Below are the code and all the weights of a small trained network. Each question names an input and a target symbol and asks about switching units off, where a switched-off unit gives its printed mean instead of its output.

import numpy as np


def w(rows, s, z=0):
    codes = np.array(rows[::2]) - 128.0
    scale = np.full(codes.shape[1], s)
    scale[-1] = z or s
    return codes * scale


def norm(h):
    return h / np.sqrt((h * h).mean(-1, keepdims=True) + 1e-5)


def f(y):
    return y / 2 * (1 + np.tanh(0.7978845608 * (y + 0.044715 * y**3)))


def softmax(a):
    e = np.exp(a - a.max(-1, keepdims=True))
    return e / e.sum(-1, keepdims=True)


def log_softmax(a):
    a = a - a.max(-1, keepdims=True)
    return a - np.log(np.exp(a).sum(-1, keepdims=True))


def net(x, mask):
    ids = ['ΞΣΦδηλψ'.index(c) for c in x.split()]
    T = len(ids)
    res = E[ids] + P[:T]
    u = 0
    for l in range(2):
        r = norm(res)
        for j in range(2):
            rows = slice(3 * j, 3 * j + 3)
            q, k, v = (r @ M[l][rows].T for M in (Q, K, V))
            z = softmax(np.where(np.tri(T) > 0, q @ k.T / 3**0.5, -1e9)) @ v
            o = O[l][rows]
            res = res + np.where(mask[u + j], z, o[:, -1]) @ o[:, :-1]
        u += 2
        y = f(norm(res) @ A[l][:, :-1].T + A[l][:, -1])
        res = res + np.where(mask[u : u + 12], y, B[l][:, -1]) @ B[l][:, :-1]
        u += 12
    return log_softmax(norm(res)[-1] @ U[:, :-1].T + U[:, -1])


Q, K, V, O, A, B = {}, {}, {}, {}, {}, {}
E = w([
[151,88,170,93,46,151],'Ξ',
[108,58,115,235,128,110],'Σ',
[156,151,166,196,153,255],'Φ',
[121,75,112,240,140,80],'δ',
[26,149,189,191,78,141],'η',
[223,174,83,154,215,57],'λ',
[45,249,143,44,237,175],'ψ',
],0.015)
P = w([
[112,120,254,121,246,96],'0',
[112,136,211,115,224,87],'1',
[132,141,202,139,161,85],'2',
[137,138,172,146,138,89],'3',
[140,143,145,147,121,94],'4',
[143,148,120,151,106,97],'5',
[144,148,97,147,92,103],'6',
[149,153,70,142,80,106],'7',
[146,154,45,143,70,111],'8',
[144,157,20,146,53,113],'9',
[140,150,9,147,57,106],'10',
],0.0097)
Q[0] = w([
[74,141,110,108,232,156],'0.h0',
[73,61,120,162,115,2],'0.h0',
[18,116,181,132,163,113],'0.h0',
[69,62,124,191,135,167],'0.h1',
[202,34,108,113,92,60],'0.h1',
[109,135,131,171,229,69],'0.h1',
],0.0091)
K[0] = w([
[158,74,252,109,177,84],'0.h0',
[168,114,85,96,106,153],'0.h0',
[135,108,192,120,129,121],'0.h0',
[134,92,152,153,77,122],'0.h1',
[185,125,52,154,114,128],'0.h1',
[178,61,177,106,166,121],'0.h1',
],0.013)
V[0] = w([
[161,152,92,60,110,188],'0.h0',
[182,31,253,105,45,69],'0.h0',
[105,146,130,212,220,168],'0.h0',
[166,71,135,243,93,181],'0.h1',
[97,55,146,71,44,210],'0.h1',
[143,237,92,107,46,106],'0.h1',
],0.0056)
O[0] = w([
[132,123,152,148,190,45,69],'0.h0',
[94,40,121,84,133,121,253],'0.h0',
[213,175,137,115,82,170,138],'0.h0',
[138,163,80,229,97,166,170],'0.h1',
[194,114,185,220,255,171,76],'0.h1',
[45,185,85,49,89,178,78],'0.h1',
],0.008,0.0049)
A[0] = w([
[140,118,113,148,57,77,205],'0.n0',
[192,116,92,134,190,124,2],'0.n1',
[140,161,139,86,93,165,221],'0.n2',
[143,116,135,113,98,92,65],'0.n3',
[120,138,119,174,246,137,214],'0.n4',
[102,145,149,180,91,126,145],'0.n5',
[126,141,175,89,158,212,150],'0.n6',
[202,158,101,145,172,141,201],'0.n7',
[83,82,153,84,138,115,178],'0.n8',
[181,175,148,113,133,179,104],'0.n9',
[186,93,123,164,114,85,93],'0.n10',
[112,183,94,86,191,105,25],'0.n11',
],0.013,0.0031)
B[0] = w([
[162,138,99,123,191,172,254],'0.n0',
[84,83,169,91,35,133,133],'0.n1',
[81,182,107,147,175,169,184],'0.n2',
[164,134,93,200,204,133,151],'0.n3',
[94,254,153,136,28,157,178],'0.n4',
[115,61,157,139,124,148,173],'0.n5',
[175,106,104,198,165,112,160],'0.n6',
[177,71,229,220,68,95,160],'0.n7',
[161,78,9,52,159,125,173],'0.n8',
[46,75,85,107,100,219,144],'0.n9',
[106,137,122,84,172,163,192],'0.n10',
[219,113,184,107,157,93,157],'0.n11',
],0.0067,0.009)
Q[1] = w([
[145,111,114,174,130,89],'1.h0',
[146,121,97,117,58,135],'1.h0',
[53,96,173,116,97,177],'1.h0',
[51,81,61,150,163,163],'1.h1',
[115,125,141,190,249,88],'1.h1',
[192,141,33,135,139,154],'1.h1',
],0.012)
K[1] = w([
[158,135,37,137,72,3],'1.h0',
[1,127,71,88,61,132],'1.h0',
[130,97,195,165,164,182],'1.h0',
[25,184,105,113,38,171],'1.h1',
[187,187,176,113,159,204],'1.h1',
[116,204,7,172,134,128],'1.h1',
],0.0083)
V[1] = w([
[2,140,97,95,111,234],'1.h0',
[59,63,83,100,198,149],'1.h0',
[167,82,121,134,126,144],'1.h0',
[60,123,105,86,189,82],'1.h1',
[220,172,135,90,93,207],'1.h1',
[167,189,63,171,160,108],'1.h1',
],0.0079)
O[1] = w([
[141,86,184,135,183,132,18],'1.h0',
[113,142,210,135,151,91,180],'1.h0',
[123,158,190,111,116,156,252],'1.h0',
[141,136,125,184,111,237,38],'1.h1',
[129,108,254,175,101,121,226],'1.h1',
[193,74,168,62,166,153,123],'1.h1',
],0.0092,0.0027)
A[1] = w([
[104,113,149,176,32,2,95],'1.n0',
[46,57,161,180,21,116,97],'1.n1',
[78,5,69,129,95,71,104],'1.n2',
[126,120,124,112,58,121,161],'1.n3',
[178,19,200,44,196,64,77],'1.n4',
[202,6,184,61,211,98,1],'1.n5',
[146,105,77,216,199,111,27],'1.n6',
[238,166,139,85,134,154,85],'1.n7',
[49,8,136,38,177,96,159],'1.n8',
[23,140,124,164,149,205,118],'1.n9',
[152,6,86,115,122,95,156],'1.n10',
[124,158,168,65,203,183,141],'1.n11',
],0.0088,0.0048)
B[1] = w([
[171,100,75,90,45,83,202],'1.n0',
[83,133,17,131,148,165,233],'1.n1',
[213,111,121,153,205,97,206],'1.n2',
[114,179,171,85,148,127,162],'1.n3',
[209,39,86,132,217,149,251],'1.n4',
[165,1,139,103,185,119,229],'1.n5',
[138,153,206,54,135,78,144],'1.n6',
[44,93,145,184,135,126,208],'1.n7',
[233,75,173,135,92,89,254],'1.n8',
[72,36,114,165,101,70,202],'1.n9',
[151,130,160,171,183,103,227],'1.n10',
[121,198,135,34,146,67,220],'1.n11',
],0.0081,0.0049)
U = w([
[30,77,117,124,111,76,107],'Ξ',
[166,52,172,118,166,142,187],'Σ',
[150,122,171,71,1,102,144],'Φ',
[122,125,114,117,117,151,3],'δ',
[87,206,173,134,182,96,244],'η',
[155,155,28,108,161,199,14],'λ',
[121,147,201,175,93,177,167],'ψ',
],0.008,0.0024)

Each question gives the input, a string of symbols that net reads in full, and the target symbol t.
The units are the heads (3 rows each of Q, K, V and O) and the neurons (one row each of A and B). Each row of codes is followed by its name. A weight is (code - 128) times the scale printed after its matrix; where a second scale follows, it is the last column's (O, A, B and U).
mask holds one flag per unit, layer by layer, with each layer's heads first. A switched-off unit (its flag False) gives its mean, the last column of its rows in O or B, instead of its output. The means were averaged over made-up inputs and are rounded, as every weight is.
A unit's drop is (log p(t) with every unit on - log p(t) with that unit switched off) / (log p(t) with every unit on - log p(t) with every unit switched off).
The circuit of an input: a set's keep is (log p(t) with only the set's units on - log p(t) with every unit switched off) / (log p(t) with every unit on - log p(t) with every unit switched off). Starting from the 12 units with the biggest drops (on a tie, the unit counted first), units are removed one at a time, each time the one whose removal leaves the highest keep (on an exact tie, the one counted first), for as long as the keep stays at least 0.8.
units of the circuit, in order: the units of the circuit, biggest drop first
most important unit: the unit with the biggest drop
k most important neurons: the k neurons with the biggest drops, biggest first
k most important neurons of layer l: the k neurons of layer l with the biggest drops, biggest first
which heads matter: for each layer, one digit per head in row order, 1 if its drop is at least 0.15 and else 0, layers parted by /
drop when u is switched off: that unit's drop, to one decimal
input Ξ ψ Σ δ, target ψ: which heads matter	10 / 01
input ψ δ ψ Ξ δ η Ξ, target λ: units of the circuit, in order	[1.h1 0.h0]
input ψ Ξ λ, target Φ: most important neuron	[0.n1]
input λ Φ δ Ξ Ξ ψ λ ψ Ξ, target η: which heads matter	11 / 00
input Ξ λ Ξ δ Φ, target ψ: which heads matter	01 / 00
input λ ψ δ, target λ: which heads matter	11 / 10
input δ δ Ξ Φ δ Φ δ, target Φ: units of the circuit, in order	[1.n0 1.h1 1.h0]
input Ξ λ Ξ, target Φ: which heads matter	11 / 01
input Ξ Ξ Ξ δ, target Ξ: units of the circuit, in order	[0.h0 1.h1 1.n4]
input Ξ Ξ δ Σ η ψ Ξ Φ λ ψ, target Σ: which heads matter	10 / 11
input Σ Ξ Ξ Ξ Ξ ψ λ, target Φ: which heads matter	00 / 00
input Ξ λ δ ψ λ Ξ Φ Ξ ψ, target Σ: which heads matter	10 / 01
input Ξ δ λ λ δ Σ, target λ: which heads matter	01 / 10
input δ Φ Φ δ, target Φ: most important neuron of layer 0	[0.n9]
input η Ξ η Ξ, target Ξ: 2 most important neurons	[1.n9 0.n2]
input λ δ λ η δ, target λ: 2 most important neurons	[0.n7 0.n0]
input η Ξ Ξ Ξ δ Ξ δ δ Ξ, target λ: units of the circuit, in order	[0.h0 1.h1]
input δ Ξ Φ Ξ Φ Ξ, target ψ: 2 most important neurons of layer 0	[0.n8 0.n7]
input Ξ Σ Ξ Ξ Σ, target Ξ: which heads matter	11 / 11
input Ξ Ξ Ξ δ λ Ξ Ξ η ψ Ξ, target Ξ: most important unit	0.h1
input λ Σ Ξ Φ Σ δ Ξ, target ψ: 2 most important neurons of layer 0	[0.n8 0.n0]
input η δ Ξ Ξ Ξ η Σ, target Ξ: 2 most important neurons	[0.n4 1.n9]
input δ Ξ Σ Ξ λ λ λ Σ, target λ: 2 most important neurons of layer 0	[0.n7 0.n11]
input Ξ Ξ Ξ Σ λ Σ Ξ ψ Ξ, target η: drop when 1.h0 is switched off	0.1
input Ξ Ξ Ξ Ξ δ, target Ξ: drop when 0.n7 is switched off	0.0
input Ξ Ξ ψ Ξ ψ Ξ Σ δ, target ψ: drop when 1.h1 is switched off	0.6
input Σ Ξ ψ Ξ δ λ η ψ δ Ξ Φ, target ψ: most important unit	0.h0
